Here are made-up things, facts about them, and rows of numbers that follow some of those facts. Name the thing behind each unnamed row.

Facts:
plubas θ:123 Ω:senu
seklil θ:299
senu θ:123 Ω:grivuk
dagrek θ:123 Ω:kuplon
fule θ:123 Ω:kleflis
tufo θ:299 Ω:skeli
skiklus θ:299 Ω:stodrom
vubek θ:123
zemun θ:123
bebim θ:299 Ω:taflen
gegrin θ:299 Ω:plevi
mabrun θ:123 τ:voska,nafle
voska θ:299
griplen θ:123
flukubo θ:123
klimik θ:123 Ω:puver
fludre θ:299 τ:riplin,griplen Ω:breda
flori θ:299 Ω:lutiflur
drananok θ:123 τ:bubripe Ω:plubas
satrum θ:299 τ:voska,lustok,pakefa
brosen θ:299 τ:rapon,nusam,skiklus
kuplon θ:299 Ω:naki
vilus θ:123 Ω:lustok
drubafom θ:299 Ω:nafle
skomol θ:123
brudok θ:123 Ω:mutrem
gadus θ:123 Ω:skobafir
dredre θ:299
fladus θ:299 τ:zufir,favis,zemun Ω:drananok
nafle θ:123
riplin θ:123
gristos θ:299 Ω:gegrin
giflim θ:299 τ:vevor,mutrem,numozo
vetutran θ:123 τ:gristos
vozi θ:123 Ω:nusam
grofo θ:123 τ:lustok,nastur
zufir θ:123
kuzis θ:123 Ω:bubripe
breda θ:123
taflen θ:299 Ω:zomu
zomu θ:123 τ:vopur,skeli,nuzas Ω:vilus
numozo θ:123
skadrer θ:299 Ω:reple
mutrem θ:123
lustok θ:123 Ω:skomol
grivuk θ:123 τ:seklil,drubafom,senu,riplin Ω:vozi
bitridro θ:123
kleron θ:123 τ:vubek
dristebe θ:123 τ:staklom,griplen
livos θ:123 τ:bubripe,vizagre,taflen
vopur θ:299
pakefa θ:299
favis θ:299 Ω:gristos
faletik θ:123 τ:flukubo Ω:rapon
bruflo θ:123 τ:voska,gadus
skeli θ:299 Ω:flori
puver θ:123 Ω:skadrer
vizagre θ:299
lutiflur θ:123 Ω:nastur
skobafir θ:123 τ:zibrum,bitridro
zibrum θ:123
plevi θ:123 Ω:dagrek
traklil θ:123 τ:kuzis,vubek,zibrum,skadrer,favis,dagrek
reple θ:123 τ:mafizuk Ω:riplin
baklar θ:123
vevor θ:123
nuzas θ:299
nusam θ:123
tukluno θ:123 τ:taflen,griplen
matrok θ:123 τ:plevi,rapon,pakefa,klimik
kleflis θ:123 Ω:tufo
bubripe θ:123 Ω:vevor
zugri θ:123 Ω:bebim
naki θ:123 τ:tufo,numozo Ω:klimik
drutun θ:299 τ:skiklus
staklom θ:123 Ω:drubafom
tobal θ:123 Ω:brudok
skudel θ:123 τ:mutrem Ω:staklom
klema θ:123 τ:nuzas
grotal θ:299 Ω:tobal
nastur θ:123
graso θ:123 Ω:vetutran
rapon θ:123
mafizuk θ:299
stodrom θ:123 τ:baklar,staklom,dredre
duvaskar θ:123 Ω:zibrum
drastas θ:123 Ω:baklar

Named rows:
nafle: [  1  32  18  23  -7   7  29  -3 -11  -5  -3 -36  30  31 -19 -45 -30 -16
   2 -38]
vevor: [ 28  22  43 -13  32  16 -52 -39  53  17 -32   6   9   7 -30 -47  -4   3
  31  -9]
tukluno: [  1 -31  -2  -4 -19  -4   0 -32  -4  -8 -14   7  15   3  37 -24  47 -27
 -24  71]
livos: [  0 -29   6   1 -18  -5 -13 -25  -8  -9 -12   3   9   3  34 -19  43 -31
 -19  69]
baklar: [ 17 -11   1 -29  11 -17  19 -29  27  -8 -40  10  19  19  -1 -51  12 -12
 -19  10]
dagrek: [ 23   3 -17 -41  -4 -33 -48   5 -22 -32   7  57   4 -18 -20 -21 -29   1
  17 -19]
plubas: [  5  -4   4  -3   4  -5 -29  -1   2  -2  -5  -1  16  10   6 -10  20 -27
  18  -4]
plevi: [ 19  38  34 -29   5  -7  43  26 -37 -11  -6   5  11  12  19 -14  -7 -12
  25 -22]
fule: [-19  35  -9  51 -14  -7 -35  22   3  29  33   3  40 -27  10  19  46 -31
   3   5]
lutiflur: [-17  -4  -5  52  -7  17 -41 -16 -13 -11   2 -19  47  -4  -6  -4  26 -27
  15 -41]
flori: [-45   5  -7  78   9   5 -23  -2   8 -27   0  -5  20   4   1  -8  25 -16
  23 -18]
fludre: [-21 -21 -11 -14   9  -4   0   5   2 -27 -10  31 -19  -1  73  -4  71 -16
  -2  92]
riplin: [  7  -9 -27 -49   8   7  20 -27  89   2 -38 -15  17  33   3 -70  15 -18
 -41  17]
tufo: [-39  46  15  85  34  23 -55 -15  55  18   6   4  25 -24  -5 -20  25   6
  41 -15]
skomol: [ 24  -6  20   0  14 -31 -25  -4  18   7 -22  -4  17  33 -25 -49 -17 -22
  -2  24]
mabrun: [  9  21  32   0 -28  12   2  18 -44  -6   8 -33  -1  32  19 -12  -2 -35
  12  19]
breda: [ 20  -1  15 -11   2 -11  -9 -21  15 -16 -32  -2   4  38 -24 -36  -8 -17
   2  -1]
gristos: [  0  16  23   5  47 -39  11   5 -19 -31 -27  51  -3   8  12  -3  12   5
  42   3]
lustok: [ 19  39  24 -34   9  -6  27  46  -4  11   5 -15  16  24  20 -32 -22 -18
  16 -20]
faletik: [ 28   4  17 -63   1 -13 -42  17  -2  -5  -9  22 -26  13  28  19  47 -32
  27  50]
dredre: [-20  -1 -10   3  31 -10  20  -3  37 -23 -27  27   6   0  35 -27  32  -6
   2  16]
brosen: [-18  26  26  30  -7   5   0  26 -26 -30   5 -14 -27  46  30 -14   7 -23
  21  41]
taflen: [-14   3 -13 -33  34  -8  35 -10  42 -29 -32  36   1  -1  44 -29  40  -1
  -2  14]
grotal: [-21  15  -4  -6  20 -10 -25  35  14 -16  -5  23 -26   3  34  10  38 -18
  35  19]
klema: [ 10  -7   3  15   3 -38 -27   6   9  -7 -25  -7  13  44 -33  27  57 -61
  21   6]
drubafom: [-34   0 -18  32  21  -6  19  -4  32 -14 -19  21  26  -8  33 -29  30  -5
  -1  11]
puver: [ 13   9  -2 -37  -2   3 -34   3  41  -3  -6  -7  -3  26  -9 -15  21 -28
   4  13]
mafizuk: [-17  20   0   7  31 -14  -9  11  28 -23 -14  20  -5  17   4 -18  17 -15
  28  -8]
vilus: [ 16   8  13 -26   9 -16 -28   9  10   3  -6   3   5  16   0 -14  18 -24
  13  16]

Name these rows:
A row may be one of the things named above.
[  6  26   7  -6 -12  -6 -12 -12   8   0 -10  12   7  11 -16   2  24 -23
   3  11] -> vozi
[-30  18 -15  57 -22  13 -40   6  -8   9  29  -7  49 -31  13  23  51 -33
  21 -20] -> duvaskar
[  6 -17 -27 -53   5   7  22 -27  92   2 -38 -18  15  28   6 -71  11 -13
 -41  13] -> riplin
[ 15 -11  -2 -29  14 -13  27 -30  27  -8 -34  11  22  17   1 -51  10 -16
 -18  10] -> baklar
[ 24   2 -13 -38  -1 -31 -47   7 -23 -28   7  53   0 -14 -22 -23 -26   3
  21 -20] -> dagrek
[ 10  -2 -11  -8 -22 -18 -73   2 -26 -28  17  25  -7   5 -26 -19  -9 -11
   7  18] -> kleron
[ -3  19  26  20  -3  39 -88 -12  18  27  17   2   7 -35  18  18  56 -22
  41  29] -> skudel
[ 11 -16 -12   0 -42 -23 -96  -3 -43 -39  25  16 -24   8 -28 -16 -18 -16
  -1  50] -> traklil
[  9  18   2 -13   8 -11 -18  -1  19   3  -7   7  16   5  -4  -7  17 -22
  16 -14] -> flukubo
[-19  30   0  64 -17  -7 -30  -1   1  17  15 -10  48 -10 -14  -4  21 -30
  -2  -5] -> kleflis
[-43   9  -6  81   8   8 -25  -2   4 -28  -1 -10  21   3   3 -12  24 -18
  24 -27] -> flori
[ 11  -5   3  15  -2 -38 -28   7  12  -8 -25  -3  10  44 -41  31  51 -61
  18   5] -> klema
[-16  20  -2   8  29 -11 -13  15  34 -21 -15  19  -5  16   4 -15  16 -10
  26  -3] -> mafizuk
[ -8  -7 -21  -3   5  -1  22 -20  23   9 -13  15  47 -21  28 -26  35 -15
 -19 -12] -> staklom
[-41  18 -20  84  25 -32 -13  13  30 -14 -21  -4  34  27 -34  22  48 -43
  29 -49] -> skeli
[-32   1 -17  26  26  -4  18  -7  34 -19 -14  15  21 -11  32 -32  29 -10
  -1   3] -> drubafom
[ 12  22  -3 -50 -11  11 -26   1  -3 -14  -4  20 -12  -4  20  29  53 -29
  22  -3] -> zugri
[ 22  -1  19 -12   4 -13 -17 -19  14 -14 -22  -2   8  34 -27 -34 -10 -19
   2   1] -> breda
[ 11   6  -1 -37  -5   4 -33   9  46   4  -9 -12  -8  31  -5 -17  18 -35
   6  18] -> puver
[ 13  -3  -7 -48  14  -9  18 -11  30  -2 -26  21  19  -5  31 -27  32 -15
 -10  10] -> bubripe
[-12  10  45  41  26  26 -87 -19  30   1  -8   8 -31  10   1 -20  30  -5
  46  59] -> giflim
[ 17  -7  20   2  -2 -14 -18 -25   3 -17 -25  -6   4  44 -27 -29   6 -28
   1  25] -> vetutran
[-19 -10  -6  53 -10  19 -35 -19 -20 -11   5 -20  42  -5  -6  -4  24 -28
  18 -42] -> lutiflur
[-16  50   4 -26  27   4  23  60  10 -16   5  10 -19   8  49   3  19 -10
  40 -21] -> skiklus
[ 20  39  32 -31   3  -4  37  22 -49  -8  -6   7  13  13  20 -11 -14 -15
  27 -24] -> plevi
[ 18  37  31 -27   8  -8  45  22 -48  -9  -6   5  14  11  21 -12 -16 -12
  25 -27] -> plevi
[ 19 -15  -1  -9 -26 -22 -64 -19 -22 -40  -2  16 -12  24 -48 -39 -33 -13
  -5  28] -> skobafir
[ 33  36  38 -71  11  -5  48  18   1  -8 -30 -16  -7  48  -2 -51 -44 -12
  14 -31] -> rapon
[-40  43  15  88  31  21 -58 -13  61  19   9   5  23 -25 -14 -13  22   4
  40 -13] -> tufo
[-20 -33 -18  18  -4 -16 -96  46 -30 -47  28  26 -35  -2  23  -5  10 -14
  34  42] -> fladus
[-14  18   1  -8  15  -3 -12  -1  21 -39 -23  24 -31  28   6  -2  28  -9
  28  14] -> bebim
[-22  25  21  21   1   0   5  25 -13 -32  -3  -9 -25  39  22 -16   1 -18
  25  26] -> drutun

